How the points are linked:
* | t k p
Z812 | Z467 Z245 Z812
Z264 | Z617 Z794 Z861
Z685 | Z596 Z786 Z179
Z219 | Z164 Z596 Z538
Z596 | Z160 Z596 Z219
Z94 | Z467 Z646 Z264
Z160 | Z786 Z786 Z164
Z850 | Z431 Z453 Z467
Z467 | Z488 Z850 Z794
Z786 | Z912 Z879 Z685
Z488 | Z538 Z431 Z447
Z245 | Z219 Z685 Z812
Z431 | Z683 Z812 Z488
Z889 | Z107 Z447 Z179
Z538 | Z378 Z219 Z683
Z617 | Z889 Z794 Z879
Z378 | Z245 Z164 Z453
Z447 | Z94 Z488 Z889
Z879 | Z179 Z617 Z912
Z861 | Z861 Z264 Z160
Z107 | Z889 Z94 Z264
Z646 | Z850 Z683 Z94
Z453 | Z812 Z378 Z850
Z794 | Z447 Z467 Z488
Z179 | Z264 Z889 Z912
Z164 | Z685 Z160 Z378
Z683 | Z453 Z538 Z453
Z912 | Z861 Z179 Z596

Named rows; a name shown again gets a slightly different row:
Z596: -758 -75 -398 -54 309 -84 134 -552 -348 58 -62 478 -93 69 264 60 25 2 -221 91 -433 654 300 171 -941 -526 392 -192 -446 -110 1 -411 792 -123 770 232 513 29 -84 -166 -447
Z912: -471 404 294 -39 -420 -73 -281 -442 275 -95 211 1163 17 -106 -292 -102 62 219 -37 -10 -328 426 57 782 92 -937 314 282 131 -120 55 -290 88 -208 -59 261 490 24 221 62 -267
Z453: 144 182 239 -42 -158 -280 -11 -373 369 170 51 -716 -60 145 -41 189 -113 -8 330 92 -178 530 173 -542 783 131 564 -58 320 -89 -39 72 -752 -155 345 288 -541 -80 280 -88 -409
Z378: 918 -297 512 23 350 73 -11 -136 109 -17 173 -572 -156 275 -4 120 -48 -451 40 -337 -10 482 280 -169 989 804 275 -125 229 -60 -39 400 -591 66 861 130 -428 37 -145 -200 -254
Z164: 1168 -54 -63 -140 250 -17 374 -64 -36 25 -409 361 -351 160 349 63 -127 -312 107 129 -370 409 254 82 511 1193 88 -218 67 -113 -261 315 -75 -6 970 367 149 85 -291 236 -77
Z179: -360 238 444 -20 -688 -215 -433 -488 148 -291 269 1086 161 -151 142 -73 105 414 162 223 140 614 -63 515 726 -665 499 455 -163 283 452 -155 -485 -116 -301 4 117 29 29 50 -278
Z685: -120 112 64 -34 -497 121 -284 160 -142 -322 -701 748 -297 -276 953 -187 -96 83 147 -63 -405 -304 467 587 57 -374 -413 -721 -157 -113 541 161 107 226 681 572 238 -207 71 -175 340
Z794: 481 67 -361 -4 647 61 -468 -90 -51 -308 279 -366 232 -351 -168 -147 91 -559 -73 22 211 362 27 12 -675 862 -12 -281 -116 187 480 172 679 -47 -320 -720 117 68 516 204 -128
Z219: -544 -274 -105 -112 702 240 216 15 -305 28 529 78 -287 -142 -206 -9 114 -228 -532 -72 -42 79 605 -323 -505 186 2 157 -777 -64 -78 -285 206 308 1212 226 16 21 -198 9 35

Each walk starts at a row, and each symbol moves it to the next point.
Answer with the point's row; about right is enough.
---
793 -182 -228 -297 -626 43 -320 151 -318 -169 20 -133 487 -247 43 -241 -9 266 -204 -110 356 -60 -435 -148 -247 -59 -85 184 -855 -2 348 407 471 8 -1140 -363 169 -242 -80 5 76
k	496 328 -420 -147 -749 -1 -545 294 -195 39 404 -770 163 -352 -256 -211 186 263 -335 -29 -72 -39 -150 -175 -689 -102 -145 352 -585 -173 386 -316 759 -211 -723 24 -148 56 402 138 124
k	14 390 -337 -205 -817 34 -354 376 336 -85 280 -995 141 -195 -392 -145 157 662 22 98 -508 -321 -17 -763 -373 -651 -93 652 -89 171 244 135 495 -319 -546 368 -403 38 393 -180 -4
t	-243 365 309 69 -465 116 601 266 -135 96 418 -1087 -157 86 -336 379 -17 248 -31 -42 -478 -413 5 -453 481 -444 -455 480 -91 -219 -670 -61 -704 -109 -31 358 -695 -11 446 139 206
k	-188 74 74 138 -87 -95 393 354 -490 249 899 -789 -188 457 -809 266 -60 -119 -358 48 -183 -362 317 -479 -22 -176 -344 852 -699 -316 -343 -4 -167 126 657 522 -444 1 180 40 582
t	755 -127 351 -331 386 26 58 -286 204 133 160 -402 -266 116 -360 82 6 -192 135 241 -60 400 74 -315 759 916 288 62 -135 34 -290 241 -499 13 806 267 -498 -178 -170 -213 -250
t	-110 -689 211 -71 104 -145 -593 479 328 -218 60 -596 -435 -458 21 -220 -180 -65 132 -22 217 -627 392 -329 195 -51 -403 -18 219 97 871 -258 238 118 749 517 -203 -154 -1085 82 377
t	-600 -389 14 3 687 -65 -8 192 -534 -78 750 -218 -612 198 -341 222 -149 -455 -509 127 -168 5 347 1 -495 -87 -174 288 -727 -136 -226 -291 58 98 1241 365 264 -360 -199 168 222
t	1372 -171 -17 -38 154 -56 103 -32 44 134 -283 246 -544 94 155 333 -102 72 -193 98 -157 202 272 279 212 951 31 -277 -320 130 -193 208 -82 17 752 150 -54 58 -150 169 -153
k	799 149 -390 52 -179 94 418 124 -169 203 -384 713 -318 164 405 244 130 196 43 -18 -497 -1 391 615 -391 206 -80 -283 -46 242 -480 498 272 -43 714 509 845 -108 0 -26 -112
k	184 461 -115 170 -435 0 -73 508 416 -117 -762 990 -216 -44 412 -193 -14 357 -13 -124 -670 -783 143 504 -44 -30 -361 -380 20 129 82 -94 137 67 452 687 254 -53 499 -33 504
k	-397 658 232 72 296 0 -237 333 235 -93 342 748 228 -225 101 -113 -1 -187 -77 -89 -428 -263 27 652 655 395 -478 -203 251 -233 401 12 -431 106 -117 -183 397 167 771 -150 281
t	-619 98 297 26 -675 109 -523 -481 -169 52 144 806 -212 -233 133 -185 -32 474 28 77 211 451 -335 674 559 -636 527 251 -172 -180 445 -201 -467 -6 -408 213 167 -72 253 -3 -401
p	-753 323 398 -20 -318 -159 -126 -207 201 107 84 1452 124 -235 -416 -100 -240 351 -17 -244 -535 327 100 755 -127 -688 474 401 224 23 117 -232 -240 -102 147 184 604 122 357 -164 -418
t	-217 -66 -675 68 -216 58 461 -48 397 222 486 797 30 569 -469 156 198 223 239 1 155 142 5 373 -660 -365 82 670 718 -52 -469 17 487 -88 -56 -155 588 2 -245 33 -179
k	51 -572 -74 -83 412 33 704 79 320 -127 303 325 229 220 -462 201 -2 -352 -39 7 605 -190 -194 264 -306 101 -149 304 395 -65 -452 -95 280 -285 -605 -656 433 -233 -470 24 -24
k	379 -18 -281 142 977 82 -347 -59 29 -160 89 -387 326 -52 -312 -158 -102 -359 -152 -138 171 -35 -367 -314 -685 677 20 -39 -77 83 373 186 1093 206 -238 -922 218 89 276 -30 -60
p	514 284 -642 -66 -506 29 -393 124 -334 -237 409 -550 171 -348 -209 -200 -8 378 -138 -97 -103 -177 -116 -388 -753 -251 -332 640 -511 21 349 222 1173 -12 -613 -81 -176 -24 455 -81 110
t	-117 45 -12 8 -41 0 496 532 -442 -68 483 -740 -105 387 -994 141 -97 -171 -289 55 -328 -521 308 -325 -129 -295 -637 851 -336 46 -463 95 -387 -138 634 323 -434 -138 149 -8 351
k	-627 -361 -364 44 487 176 81 9 -247 431 649 -108 -519 -8 -346 59 -108 -321 -316 78 -286 36 450 -279 -603 85 -163 -61 -965 -206 -160 20 287 83 1295 305 48 408 -261 -45 50
p	-257 251 110 -53 -116 -138 110 458 -549 328 647 -602 -130 543 -799 360 -147 -15 -595 -128 -375 -627 369 -381 143 121 -388 706 -348 -289 -271 -62 -343 77 641 291 -287 -67 224 127 566
t	638 -408 79 113 392 -79 154 -569 -39 78 101 -344 -284 118 53 236 -149 -241 -27 62 -230 282 367 -178 670 903 439 3 -1 -253 20 262 -785 2 761 435 -419 256 -321 236 -13
t	-41 -711 240 54 84 67 -769 385 18 -290 137 -232 -431 -721 -331 -514 77 -299 -6 109 301 -396 241 -340 -163 25 -232 127 380 141 794 -67 215 -21 773 453 -355 -98 -1034 68 321
k	98 94 -206 -171 -363 -75 -552 157 -135 -120 -599 738 -481 -394 984 -71 -36 330 142 -46 -394 -299 153 462 220 -228 -263 -783 -217 227 135 172 -17 74 627 609 381 180 163 81 311
p	-312 -9 695 144 -358 177 -283 -448 -3 -79 176 1222 -20 -203 -141 76 77 338 -131 -184 73 542 -324 753 838 -651 459 199 -8 -84 48 -143 -862 -61 -396 152 300 18 -87 -122 -402
t	-39 -318 -111 -265 508 11 537 63 400 53 491 625 147 237 -380 437 28 -395 112 -173 690 -203 -263 274 -560 322 -158 300 481 -248 -603 -50 189 -18 -646 -551 501 150 -550 -132 95
p	156 -344 -388 0 -569 83 418 -52 550 316 469 906 -137 487 -473 433 46 191 259 98 285 134 -58 404 -711 -213 73 841 686 102 -729 74 579 156 -498 168 560 -166 -269 -79 108
t	253 -164 -330 253 -136 -22 740 -131 321 27 599 632 -188 289 -933 81 251 245 193 -159 302 -193 -7 385 -365 -275 -188 599 441 46 -501 296 224 -13 -212 39 610 97 -147 216 -121
k	-74 -305 -20 21 481 46 220 128 355 236 552 828 272 463 -488 376 -64 -291 167 -21 599 -178 -368 305 -489 207 -50 556 292 48 -738 -18 257 36 -624 -653 735 -40 -368 -37 410
p	31 -296 -392 -70 -335 107 630 -45 95 -20 494 701 -127 734 -840 491 -20 389 123 302 373 122 -203 567 -640 -386 -32 736 614 -315 -638 19 400 -96 -89 229 797 -5 -622 176 -218
k	71 -209 -146 81 422 25 323 185 333 52 621 636 358 360 -445 337 -134 -394 81 -33 679 -94 -294 471 -293 193 240 592 222 -177 -509 297 208 -177 -664 -588 399 -308 -606 -72 -12
---
-473 -31 58 -95 156 -209 562 559 -78 142 -701 -503 -79 571 612 314 -47 -309 29 -97 84 -428 -105 -47 -74 -375 -617 -784 36 -128 -596 -267 -416 -11 -408 -135 -505 39 6 -16 470
t	-169 386 151 80 16 -220 212 -463 537 -64 -434 -985 202 164 259 152 191 107 163 -129 -316 883 71 -726 -172 -85 864 -537 511 -56 -305 -198 80 -2 -32 101 -668 51 586 -118 -647
p	-92 327 -146 263 341 148 -65 -423 26 -157 -548 -581 217 -234 273 76 -68 -228 231 -92 -46 603 -249 -421 -738 647 520 -375 364 123 523 23 852 98 -358 -474 -51 19 136 143 -377
t	679 196 -586 -271 -468 -30 -461 75 -358 -219 342 -545 286 -144 -260 -127 -32 274 -311 -80 -166 -273 -296 -234 -685 133 -109 432 -173 -51 410 104 825 108 -738 -87 78 112 223 -114 107
t	44 233 193 352 -91 39 295 573 -463 157 1061 -619 -196 191 -543 -89 -103 156 -195 -106 -588 -400 258 -484 172 -112 -584 897 -692 26 -413 159 -390 -33 608 490 -364 72 332 90 459
t	896 -450 216 -53 207 37 149 -441 -65 -69 314 -403 10 207 -204 -136 -111 -258 31 -63 -96 374 590 -275 835 935 88 69 21 -24 -310 229 -510 -22 712 204 -528 44 -439 149 -431
p	211 116 395 -264 -173 -88 241 -462 224 178 125 -989 -143 174 -71 11 -85 25 -106 146 -221 815 124 -865 1001 176 414 231 390 -18 -196 -25 -720 -80 -3 220 -831 16 159 3 -469
p	-298 412 -125 -152 89 -186 39 -649 198 328 -218 -948 -180 108 333 -100 -193 -290 292 -35 -31 740 -243 -691 -82 -15 812 -468 222 26 -176 122 19 -120 12 -158 -487 -183 592 -235 -746
t	16 282 -236 -184 -776 118 -424 44 -58 2 509 -912 -129 -564 -106 -21 16 540 -69 62 -106 -225 -209 -626 -265 -706 -79 808 -244 105 214 6 434 189 -562 166 -169 136 256 -92 -140
t	-340 660 597 -24 -354 16 598 132 -171 160 329 -735 -128 314 -348 157 131 497 -161 238 -176 -267 86 -534 456 -439 -293 642 -197 -1 -400 -128 -818 54 169 296 -677 -66 706 220 217
k	-59 86 6 24 143 110 209 406 -95 384 883 -893 -247 109 -696 365 -226 145 -319 135 -173 -589 255 -393 246 -42 -524 873 -835 -275 -431 -102 -414 -19 395 301 -344 -6 253 -48 295
p	-194 185 -46 146 -497 314 328 361 -28 222 204 -852 27 526 -315 341 12 435 -55 -105 -292 -431 8 -270 608 -414 -293 603 157 243 -646 -53 -554 340 83 308 -777 -95 607 227 404
p	-4 178 198 80 -109 127 86 -483 74 -133 -74 -763 -112 135 -39 -5 46 359 197 -295 -338 809 396 -714 769 82 736 289 265 10 -394 144 -777 81 271 214 -816 71 352 116 -348
t	-297 -530 -53 163 -95 59 -933 383 287 -211 338 -661 13 -757 -120 -692 -402 -51 185 46 472 -301 156 -698 -68 -352 130 -15 560 59 676 -80 530 -108 236 6 -510 33 -823 229 198
p	-151 -651 31 104 -384 137 -659 271 358 -59 234 -586 40 -286 -120 -303 -121 360 100 -22 439 -159 179 -634 -192 -482 -123 157 422 -57 811 -112 192 -135 424 277 -358 -305 -496 -7 465
p	-138 -366 -149 -104 49 96 -796 -4 286 -166 18 -959 -267 -614 53 -483 -12 108 188 40 224 -187 36 -567 -153 -614 -272 97 677 -102 879 -296 343 -110 315 102 -718 181 -690 -160 -55
k	-225 -612 113 9 84 67 -704 343 57 -317 -62 -505 -362 -484 -118 -222 145 -111 35 123 307 -437 169 -251 -30 81 -382 -113 176 185 764 -188 43 94 699 358 -179 -129 -904 162 175
t	-602 -264 59 -92 656 -287 185 171 -484 -158 397 -230 -239 253 -456 63 297 -365 -233 -201 -250 -171 402 34 -637 -240 18 288 -759 123 -162 -137 421 -105 1092 119 28 189 -350 -55 35
k	-841 12 -399 153 294 188 -132 -436 -327 40 -161 453 -45 -38 251 87 -165 -41 -97 -11 -204 457 175 228 -741 -475 540 -96 -666 132 -90 -449 528 47 557 429 564 28 165 11 -365
p	-742 -393 -151 -169 544 160 170 78 -553 142 447 -81 -454 -4 -279 -141 -36 -464 -337 -127 -48 2 444 -132 -361 -41 99 235 -660 -210 62 -75 148 -100 1162 484 108 161 -208 122 206
p	-318 -48 52 -112 88 -68 240 298 -62 236 851 -874 -233 309 -893 315 147 29 -274 -67 -251 -403 231 -413 134 -68 -595 719 -582 -123 -466 42 -336 -114 476 127 -379 20 23 77 504
k	-618 -236 88 65 415 -135 240 35 -443 22 538 -144 -580 149 -545 -50 -24 -501 -497 -84 -295 -126 572 -75 -453 -88 -190 258 -607 71 -60 -104 372 -48 1254 404 183 -144 -396 -134 120
t	1164 -403 -77 -53 472 -6 -21 -129 -241 -47 -497 166 -532 400 427 183 207 -201 53 -134 -334 2 612 73 403 1105 154 -389 117 180 -300 541 -31 -218 902 85 222 26 -215 -120 -201
t	133 62 182 -68 -367 1 -525 404 55 -297 -786 962 -445 -205 830 -210 -84 331 -74 269 -220 -189 167 636 -129 -78 -300 -836 -173 115 437 51 -2 -212 496 654 353 304 -125 -66 132
p	-519 -10 400 -78 -584 -58 -184 -102 -46 -106 347 1025 217 -363 -315 -102 -68 361 16 -23 124 625 -64 776 774 -637 532 296 54 119 288 -49 -614 -45 -547 77 58 -83 118 -147 -680
t	-71 -528 -135 54 627 121 186 171 131 313 720 718 254 320 -742 323 28 -301 144 -197 465 -68 -419 650 -566 479 -15 486 243 -174 -583 87 -98 -99 -650 -479 450 206 -575 -11 -27
k	458 398 -533 19 1028 129 -147 -135 59 -173 177 -72 404 -146 -30 110 78 -760 66 -29 278 -39 -307 -48 -729 592 276 -267 -220 -36 175 7 638 92 -238 -811 303 -107 261 143 -154
t	677 -182 -362 -165 -661 7 -314 -199 -340 -288 -274 -195 357 -369 161 -326 -208 315 -680 283 319 74 -581 -100 -215 354 82 -66 -730 -101 261 353 640 5 -1175 -241 43 -17 -408 69 -246
p	282 -335 276 80 -338 242 -303 -383 -118 182 57 375 202 -353 -30 63 -49 93 -380 127 789 422 -309 179 708 14 630 121 -451 34 179 253 -536 -127 -915 -299 -123 -3 -371 126 -662
t	-37 -800 308 91 -196 40 29 -73 -183 161 -313 289 398 284 61 2 136 56 -324 -128 922 285 -411 322 483 31 218 -156 -265 10 -478 52 -819 -229 -972 -354 44 -26 -985 8 12
p	-49 -173 -148 88 343 -98 426 195 171 177 502 634 350 392 -454 -49 -64 -346 142 -46 725 -318 -386 426 -289 210 -377 404 330 -58 -647 -79 129 -43 -435 -701 561 420 -483 -76 190
---
789 -228 -500 245 -542 -9 -281 169 -553 -306 -253 -123 579 -218 337 -344 23 306 -444 -48 777 182 -505 81 -217 88 127 160 -512 55 331 202 504 41 -1223 -195 -77 -188 -166 9 42
k	459 62 -608 4 -575 -191 -451 149 -125 1 405 -638 254 -456 -284 -290 -101 275 -178 -122 -133 -262 -184 -540 -663 -117 -102 236 -226 -95 364 -47 799 -86 -496 90 9 -204 394 -1 349
p	846 -386 -236 233 -472 -44 -411 203 -447 -133 12 -79 346 -300 -5 -15 -2 522 -510 -124 651 114 -375 -207 -237 138 -20 79 -1126 -100 444 224 670 -68 -1042 -286 118 109 -118 220 63
k	401 474 -458 -43 -454 -132 -340 -42 -287 30 352 -751 222 -443 -278 -48 -94 427 -238 66 -20 -157 -288 -365 -1181 -163 -207 583 -566 -76 166 81 1029 -126 -586 -60 52 -98 296 33 -105
p	652 -27 -189 103 -594 -322 -400 134 -460 -179 -240 -238 375 -390 371 -262 -97 599 -287 2 368 76 -545 -193 -188 150 161 -162 -909 41 527 240 492 -14 -1194 -575 -79 60 -274 148 -136
t	-611 -96 98 -411 165 -168 641 109 144 351 -811 -376 99 568 710 180 185 -31 -50 103 547 -542 -627 -4 -295 -18 -642 -731 -71 -142 -680 140 -321 45 -670 -632 -8 35 -502 -19 501
t	81 137 -348 -27 437 -53 -150 -493 114 -211 -239 -821 311 -161 399 -21 -155 -257 321 -35 -55 330 -255 -627 -784 361 238 -718 362 -45 536 -218 666 74 -413 -596 -104 165 160 -14 -486
t	546 370 -746 -149 -779 47 -271 116 -405 -40 189 -807 -101 -230 -308 -37 -71 238 -255 122 209 -178 -378 -452 -852 58 -186 244 -531 -240 610 272 1120 50 -770 -18 -206 -133 22 87 167
t	-397 179 156 -281 -191 -53 461 239 -236 139 818 -594 -106 360 -815 354 -71 176 -282 37 -271 -507 196 -305 496 -99 -432 892 -591 37 -513 -129 -424 -97 552 376 -656 -112 148 -78 461
t	832 -377 158 -46 215 -65 437 -388 -102 72 208 -619 -357 -48 -253 190 -330 -264 -87 -116 -112 201 182 -324 933 714 281 -51 288 149 -95 273 -595 98 838 331 -528 19 -245 176 -364
t	-189 -813 157 145 309 0 -504 370 -66 -321 142 -375 -153 -589 131 -397 82 97 -53 93 330 -341 246 -321 -74 150 -476 33 48 72 688 -246 224 42 825 329 -476 175 -945 -119 293
k	122 -147 -157 -64 -374 30 -393 80 6 -77 -696 819 -314 -335 841 -282 -87 278 229 78 -414 -93 103 600 187 -185 -220 -844 27 166 452 126 -169 -8 524 629 404 -191 116 264 236
k	162 544 -285 9 -371 217 -301 537 145 170 -504 924 -377 12 538 3 -102 216 124 -62 -653 -651 6 857 31 -247 -511 -466 46 57 429 359 201 196 275 351 534 -143 676 159 521
p	-119 -121 -40 -112 -231 -7 -354 106 53 -215 -1089 980 -100 -458 704 -90 -122 162 -117 31 -490 -321 199 587 60 -643 -482 -742 41 -22 739 -34 219 73 636 462 454 65 7 -196 213
t	-1013 -69 -520 -183 87 226 278 -341 -181 -13 -39 593 -201 -29 184 143 -35 66 -270 -146 -252 563 494 229 -634 -561 561 -160 -498 -150 -182 -143 536 182 914 91 479 53 18 163 -406
p	-778 -92 -100 40 575 -78 105 63 -596 -57 539 -226 -496 119 -226 221 -9 -212 -310 125 -352 86 403 -21 -779 63 -121 219 -890 -195 -89 -41 248 7 1220 251 184 -65 -581 -178 -143
t	1296 -190 -157 -216 332 -150 237 80 -71 -183 -421 393 -285 212 418 122 21 -121 30 38 -281 219 97 -126 419 970 -80 -383 -202 112 -470 671 -111 -102 983 259 292 114 41 102 -221
t	150 -23 -135 -232 -277 53 -507 33 17 -313 -825 662 -169 -407 685 -248 -283 285 -95 -153 -565 -236 356 476 43 -411 -363 -563 36 -103 293 -23 164 87 817 840 309 105 30 -163 98
p	-230 204 303 246 -450 -189 -499 -415 38 -61 295 1158 252 -14 -97 -39 -15 230 -94 46 -10 500 -95 519 477 -518 328 348 -6 70 137 -199 -807 -61 -336 -113 216 155 -13 10 -702
t	-41 -240 -65 -181 289 -71 388 -152 318 322 563 678 77 317 -521 -49 -54 -199 248 -54 796 55 -573 458 -137 526 -252 50 178 -312 -560 137 48 -122 -299 -709 645 -357 -492 74 53
k	516 317 -363 133 865 -142 -293 -33 64 135 188 -294 545 -329 65 -269 36 -556 -88 29 285 72 -274 -114 -824 805 29 -248 -51 -40 450 115 815 -145 -572 -1081 213 -178 439 73 -127
p	587 454 -395 -71 -551 -63 -474 -40 -132 99 131 -879 151 -328 -246 -173 -150 246 -80 209 289 -165 -444 -328 -648 -85 30 494 -483 -75 137 192 945 -82 -465 169 -98 0 396 -77 170
p	860 -106 -404 -37 -482 170 -188 105 -763 5 -436 -293 280 -37 258 -277 87 67 -294 59 312 112 -570 -90 -57 6 258 -223 -753 62 365 296 645 161 -1179 -398 62 -47 -295 241 -23
k	634 231 -493 -250 -545 -67 -394 -49 -131 -177 265 -684 63 -448 -245 167 -240 309 54 38 108 -178 -426 -479 -712 -121 -191 699 -447 -133 233 299 959 326 -398 96 -130 -90 429 -6 74
p	807 -231 -230 32 -663 167 -331 -361 -614 -31 -98 -162 402 -189 -37 -321 9 339 -317 -89 685 113 -311 -144 -361 -118 -94 10 -959 73 326 -112 823 19 -1147 -417 170 185 -318 254 -250
k	398 128 -529 -190 -861 -221 -390 259 183 -150 361 -735 350 -370 -530 -198 -100 255 -154 125 3 1 -193 -135 -837 -449 -190 535 -295 -148 270 140 1142 -17 -363 88 -14 95 510 -4 -2
p	447 -362 -328 47 -708 57 -228 -136 -526 -106 -229 -315 341 -100 41 76 -57 265 -415 -75 547 -80 -514 -69 -499 -45 140 -50 -456 -29 303 356 840 98 -1117 -343 192 166 -221 -23 -103
t	-469 -483 148 -32 172 110 530 425 -27 232 -576 -460 133 592 543 22 92 51 229 -92 565 -534 -169 -120 -62 -97 -569 -771 -145 -86 -819 23 -129 135 -477 -415 -107 83 -225 -62 444
t	54 306 -408 -12 444 261 -186 -423 -39 -287 -654 -607 169 21 406 -66 -32 -560 -14 -27 -92 508 -314 -409 -777 407 373 -324 382 -195 224 229 782 18 -271 -339 -149 12 181 -43 -522
p	325 240 -514 -78 824 15 -410 -121 17 -107 -6 -339 301 -284 -298 -102 237 -309 -172 16 58 21 -309 -23 -481 741 -13 -73 -288 -2 356 207 719 116 -388 -1183 189 74 167 162 -192
t	685 -174 -263 7 -567 -90 -440 -177 -392 -221 3 -184 285 -115 167 -204 128 271 -422 -115 656 85 -361 -15 -237 234 113 90 -789 127 197 76 554 72 -1097 -166 122 160 -140 217 164
---
70 176 404 186 209 -49 199 -260 85 67 116 -976 -130 169 -266 151 -170 -84 446 -52 -349 757 -171 -686 879 142 563 140 241 -51 -252 85 -627 -13 351 37 -903 -16 413 -44 -390
t	-620 -646 -30 -23 -299 -114 -1010 227 136 -174 84 -797 -109 -573 -128 -490 -45 204 212 106 299 -348 -132 -595 -131 -331 -212 83 736 -1 865 -28 233 93 -217 188 -417 -31 -960 9 310
t	-245 444 -338 94 474 -33 -435 -103 364 102 -658 -847 180 -6 556 79 94 -220 474 -21 125 476 -377 -684 -926 593 773 -337 413 107 243 -67 584 54 -245 -692 -181 184 212 17 -342
t	715 343 -500 66 -617 13 -378 224 -92 -54 297 -568 308 -309 -377 -119 84 234 -221 -41 -116 -143 -113 -620 -818 -229 -119 632 -373 56 214 -201 927 0 -563 -32 166 -96 489 170 90
t	241 -109 136 -53 -33 -259 468 413 -405 222 828 -607 -450 489 -607 337 -45 120 -238 36 -391 -490 220 -457 233 -79 -660 618 -522 6 -436 -13 -251 11 553 259 -442 141 311 87 281
k	-562 -342 -322 -18 623 -202 282 -99 -307 115 137 -42 -212 -61 -392 88 -295 -290 -422 -178 -208 10 579 -38 -560 6 200 200 -818 37 -285 -481 74 128 1310 237 -71 146 -484 -152 123
t	1156 -204 -150 -82 296 24 372 -243 -277 38 -142 122 -288 60 110 261 -136 201 -149 -117 -196 239 443 288 336 1039 209 -286 -231 40 -238 598 12 163 959 190 -24 -6 -187 115 -62
t	-42 -52 138 -26 -619 -92 -397 271 -73 -214 -725 766 -301 -188 526 -206 -203 230 121 38 -300 -181 248 691 31 -287 -157 -700 53 -239 123 -194 251 -21 924 718 302 122 5 76 30
k	248 468 -74 -87 -709 23 -263 121 167 -26 -709 986 -347 -415 508 -154 -65 132 -60 -69 -447 -391 95 701 28 -123 -303 -752 69 -299 301 -15 70 85 364 442 352 -235 518 68 317
k	-318 626 595 -9 363 30 -591 356 238 -295 326 878 212 -283 56 -38 6 -222 -45 191 -515 -280 -226 552 625 354 -222 3 28 -154 493 200 -365 189 -20 -170 291 29 622 145 268
p	-664 376 227 131 -604 -188 1 -148 302 -143 330 1088 -10 -221 46 -163 244 404 -77 105 -407 660 334 706 -124 -874 405 325 53 35 53 -246 -84 -5 -140 211 516 6 428 65 -176
p	-1049 -45 -409 113 14 11 121 -485 -226 -165 -54 566 -100 53 -119 -32 -94 -178 -236 9 -305 737 460 397 -1065 -905 451 -289 -556 14 -165 -245 577 -17 947 398 540 127 55 -8 -425
k	-752 7 -333 122 260 87 389 -500 -211 207 -209 564 -124 101 6 -385 -4 -56 -307 158 -235 425 40 463 -1042 -413 682 -268 -373 355 -105 -367 622 19 854 110 611 -85 -30 -71 -446
